Here is a tiny trained network, its code and every weight. The questions are about switching its units off for an input and a target symbol, where a switched-off unit gives its printed mean instead of its output.

import numpy as np


def w(rows, s, z=0):
    codes = np.array(rows[::2]) - 128.0
    scale = np.full(codes.shape[1], s)
    scale[-1] = z or s
    return codes * scale


def f(y):
    return np.maximum(y, 0)


def softmax(a):
    e = np.exp(a - a.max(-1, keepdims=True))
    return e / e.sum(-1, keepdims=True)


def log_softmax(a):
    a = a - a.max(-1, keepdims=True)
    return a - np.log(np.exp(a).sum(-1, keepdims=True))


def net(x, mask):
    ids = ['βγζηξπτφ'.index(c) for c in x.split()]
    T = len(ids)
    res = E[ids] + P[:T]
    u = 0
    for l in range(3):
        r = res
        for j in range(3):
            rows = slice(2 * j, 2 * j + 2)
            q, k, v = (r @ M[l][rows].T for M in (Q, K, V))
            z = softmax(np.where(np.tri(T) > 0, q @ k.T / 2**0.5, -1e9)) @ v
            o = O[l][rows]
            res = res + np.where(mask[u + j], z, o[:, -1]) @ o[:, :-1]
        u += 3
        y = f(res @ A[l][:, :-1].T + A[l][:, -1])
        res = res + np.where(mask[u : u + 8], y, B[l][:, -1]) @ B[l][:, :-1]
        u += 8
    return log_softmax(res[-1] @ U[:, :-1].T + U[:, -1])


Q, K, V, O, A, B = {}, {}, {}, {}, {}, {}
E = w([
[164,44,146,198],'β',
[48,86,118,85],'γ',
[204,74,95,76],'ζ',
[107,151,155,212],'η',
[184,6,160,128],'ξ',
[106,69,208,69],'π',
[165,144,214,169],'τ',
[51,159,127,143],'φ',
],0.021)
P = w([
[3,123,235,158],'0',
[40,133,181,146],'1',
[61,130,147,137],'2',
[81,136,120,129],'3',
[99,137,97,121],'4',
[114,136,80,114],'5',
[129,145,64,114],'6',
[142,143,46,103],'7',
[154,155,37,102],'8',
[160,167,24,94],'9',
[171,180,14,91],'10',
],0.0065)
Q[0] = w([
[100,112,107,3],'0.h0',
[128,195,136,61],'0.h0',
[115,47,117,118],'0.h1',
[27,145,101,78],'0.h1',
[70,183,123,106],'0.h2',
[144,101,62,18],'0.h2',
],0.011)
K[0] = w([
[83,55,117,2],'0.h0',
[80,221,100,21],'0.h0',
[145,9,156,74],'0.h1',
[18,156,101,44],'0.h1',
[68,181,92,134],'0.h2',
[89,124,116,66],'0.h2',
],0.0086)
V[0] = w([
[132,185,137,169],'0.h0',
[34,125,88,154],'0.h0',
[130,149,118,254],'0.h1',
[97,170,248,119],'0.h1',
[10,94,28,16],'0.h2',
[66,160,39,161],'0.h2',
],0.0067)
O[0] = w([
[233,2,213,160,14],'0.h0',
[95,58,83,185,107],'0.h0',
[88,76,16,216,39],'0.h1',
[194,217,102,96,128],'0.h1',
[171,144,93,234,183],'0.h2',
[56,37,82,146,6],'0.h2',
],0.006,0.0027)
A[0] = w([
[156,64,167,111,6],'0.n0',
[156,63,62,38,34],'0.n1',
[145,88,4,173,11],'0.n2',
[59,142,182,228,202],'0.n3',
[153,111,69,225,89],'0.n4',
[54,254,150,166,84],'0.n5',
[185,179,164,61,129],'0.n6',
[101,104,217,137,1],'0.n7',
],0.0081,0.0047)
B[0] = w([
[148,99,155,176,136],'0.n0',
[96,173,124,94,204],'0.n1',
[128,189,89,147,155],'0.n2',
[186,183,148,95,233],'0.n3',
[122,119,106,97,175],'0.n4',
[141,79,198,132,176],'0.n5',
[101,109,9,206,254],'0.n6',
[113,119,167,127,144],'0.n7',
],0.011,0.0064)
Q[1] = w([
[129,143,174,255],'1.h0',
[81,47,67,73],'1.h0',
[98,248,249,34],'1.h1',
[75,231,170,122],'1.h1',
[85,67,32,220],'1.h2',
[252,54,40,164],'1.h2',
],0.0068)
K[1] = w([
[141,152,189,117],'1.h0',
[98,3,125,83],'1.h0',
[78,146,83,161],'1.h1',
[108,172,108,113],'1.h1',
[148,185,144,86],'1.h2',
[35,255,151,57],'1.h2',
],0.0094)
V[1] = w([
[255,64,170,130],'1.h0',
[133,138,20,185],'1.h0',
[49,151,83,147],'1.h1',
[85,28,113,93],'1.h1',
[154,196,92,111],'1.h2',
[37,131,101,176],'1.h2',
],0.0059)
O[1] = w([
[28,176,80,127,124],'1.h0',
[102,148,170,131,251],'1.h0',
[158,82,129,120,117],'1.h1',
[159,255,147,167,83],'1.h1',
[118,137,96,141,196],'1.h2',
[91,149,111,147,115],'1.h2',
],0.009,0.0026)
A[1] = w([
[34,133,181,69,129],'1.n0',
[129,105,210,98,2],'1.n1',
[73,3,156,119,134],'1.n2',
[234,102,207,176,112],'1.n3',
[212,166,82,129,28],'1.n4',
[126,162,230,147,212],'1.n5',
[158,212,179,116,83],'1.n6',
[77,157,86,77,45],'1.n7',
],0.012,0.0048)
B[1] = w([
[217,19,207,185,192],'1.n0',
[39,204,44,138,133],'1.n1',
[167,90,207,108,175],'1.n2',
[105,60,224,103,199],'1.n3',
[92,35,177,84,254],'1.n4',
[144,42,161,66,230],'1.n5',
[141,2,112,147,163],'1.n6',
[196,60,199,127,215],'1.n7',
],0.0086,0.0048)
Q[2] = w([
[127,141,98,89],'2.h0',
[146,50,85,100],'2.h0',
[92,111,247,199],'2.h1',
[143,146,177,105],'2.h1',
[231,59,158,114],'2.h2',
[124,146,35,50],'2.h2',
],0.014)
K[2] = w([
[89,193,128,45],'2.h0',
[177,69,89,120],'2.h0',
[147,161,244,150],'2.h1',
[190,119,166,126],'2.h1',
[91,119,7,103],'2.h2',
[147,78,130,134],'2.h2',
],0.016)
V[2] = w([
[227,147,187,79],'2.h0',
[125,181,152,108],'2.h0',
[101,144,253,134],'2.h1',
[73,166,99,171],'2.h1',
[97,109,215,51],'2.h2',
[116,75,89,149],'2.h2',
],0.0075)
O[2] = w([
[69,167,106,194,206],'2.h0',
[153,58,100,199,76],'2.h0',
[126,115,131,2,178],'2.h1',
[120,92,135,175,2],'2.h1',
[152,147,121,190,155],'2.h2',
[176,204,97,99,171],'2.h2',
],0.0083,0.0091)
A[2] = w([
[156,73,104,149,214],'2.n0',
[213,140,111,42,70],'2.n1',
[133,203,71,107,255],'2.n2',
[148,165,85,246,64],'2.n3',
[137,69,217,136,48],'2.n4',
[51,125,130,148,87],'2.n5',
[134,187,50,150,96],'2.n6',
[121,245,42,152,211],'2.n7',
],0.011,0.0096)
B[2] = w([
[126,177,145,84,219],'2.n0',
[104,117,143,184,242],'2.n1',
[36,123,66,121,255],'2.n2',
[66,158,205,108,136],'2.n3',
[200,126,67,193,205],'2.n4',
[101,161,138,78,128],'2.n5',
[131,111,254,150,154],'2.n6',
[212,97,105,198,214],'2.n7',
],0.013,0.0089)
U = w([
[250,86,203,90,254],'β',
[71,142,198,49,228],'γ',
[192,121,1,134,192],'ζ',
[117,99,187,193,96],'η',
[157,97,144,118,48],'ξ',
[150,78,146,126,40],'π',
[141,41,142,134,5],'τ',
[143,67,147,133,32],'φ',
],0.0075,0.0055)

Each question gives the input, a string of symbols that net reads in full, and the target symbol t.
The units are the heads (2 rows each of Q, K, V and O) and the neurons (one row each of A and B). Each row of codes is followed by its name. A weight is (code - 128) times the scale printed after its matrix; where a second scale follows, it is the last column's (O, A, B and U).
mask holds one flag per unit, layer by layer, with each layer's heads first. A switched-off unit (its flag False) gives its mean, the last column of its rows in O or B, instead of its output. The means were averaged over made-up inputs and are rounded, as every weight is.
A unit's drop is (log p(t) with every unit on - log p(t) with that unit switched off) / (log p(t) with every unit on - log p(t) with every unit switched off).
The circuit of an input: a set's keep is (log p(t) with only the set's units on - log p(t) with every unit switched off) / (log p(t) with every unit on - log p(t) with every unit switched off). Starting from the 12 units with the biggest drops (on a tie, the unit counted first), units are removed one at a time, each time the one whose removal leaves the highest keep (on an exact tie, the one counted first), for as long as the keep stays at least 0.8.
circuit, biggest first: the units of the circuit, biggest drop first
most important unit: the unit with the biggest drop
k most important neurons: the k neurons with the biggest drops, biggest first
k most important neurons of layer l: the k neurons of layer l with the biggest drops, biggest first
heads that matter: for each layer, one digit per head in row order, 1 if its drop is at least 0.15 and else 0, layers parted by /
input ζ ξ γ, target β: 2 most important neurons -> [1.n0, 0.n6]
input ζ η π π η η, target ζ: most important unit -> 0.n6
input ζ η ζ η η, target ζ: 3 most important neurons of layer 2 -> [2.n7, 2.n2, 2.n1]
input η ζ β η ζ ξ η γ, target β: circuit, biggest first -> [1.n0, 0.n6]
input ζ ζ τ ξ ζ ζ β, target β: heads that matter -> 111 / 000 / 000
input π π ζ η ζ π η ζ η ζ η, target η: 2 most important neurons -> [0.n4, 0.n2]
input ζ φ γ ζ η ξ ζ ξ η, target γ: 2 most important neurons -> [0.n3, 0.n6]
input ζ π ζ τ φ, target β: circuit, biggest first -> [0.n6, 1.n0, 2.n2]
input π η π π η φ η τ π, target η: heads that matter -> 111 / 000 / 011
input ξ φ ζ π β, target β: heads that matter -> 101 / 000 / 000
input β η π ζ β β τ ζ ζ φ, target β: 2 most important neurons -> [0.n6, 1.n0]
input π η η φ π π ζ η ζ η, target η: 4 most important neurons -> [0.n5, 0.n2, 0.n4, 1.n3]
input ζ η τ φ φ ζ φ ζ τ, target γ: 3 most important neurons of layer 0 -> [0.n6, 0.n5, 0.n3]
input ζ η ξ ζ ζ ζ ζ ξ, target γ: heads that matter -> 110 / 010 / 000
input ξ φ ζ π, target β: circuit, biggest first -> [1.n0]
input π γ ζ π π, target ζ: heads that matter -> 011 / 100 / 000
input ζ γ ζ φ γ ζ γ, target ζ: heads that matter -> 111 / 110 / 000
input ζ φ γ φ ζ ζ η π φ π φ, target η: heads that matter -> 111 / 100 / 011
input β ξ ζ β, target γ: heads that matter -> 001 / 100 / 000
input ξ β η, target β: 2 most important neurons -> [0.n6, 0.n5]
input η β η π, target β: 4 most important neurons -> [1.n0, 2.n2, 0.n3, 2.n4]
input ξ η π ζ η ζ π ζ π π, target η: 2 most important neurons of layer 0 -> [0.n6, 0.n1]
input η ζ γ ξ γ φ ζ ζ ζ η, target γ: 3 most important neurons of layer 0 -> [0.n6, 0.n3, 0.n5]
input φ ζ π β φ ζ η, target β: 4 most important neurons -> [0.n6, 0.n3, 1.n3, 2.n2]
input η π ξ ζ η τ ξ τ, target γ: most important unit -> 1.h0
input ζ π τ β ζ ζ φ β, target γ: 2 most important neurons of layer 0 -> [0.n6, 0.n2]
input η τ π τ π η π, target ζ: heads that matter -> 011 / 010 / 000
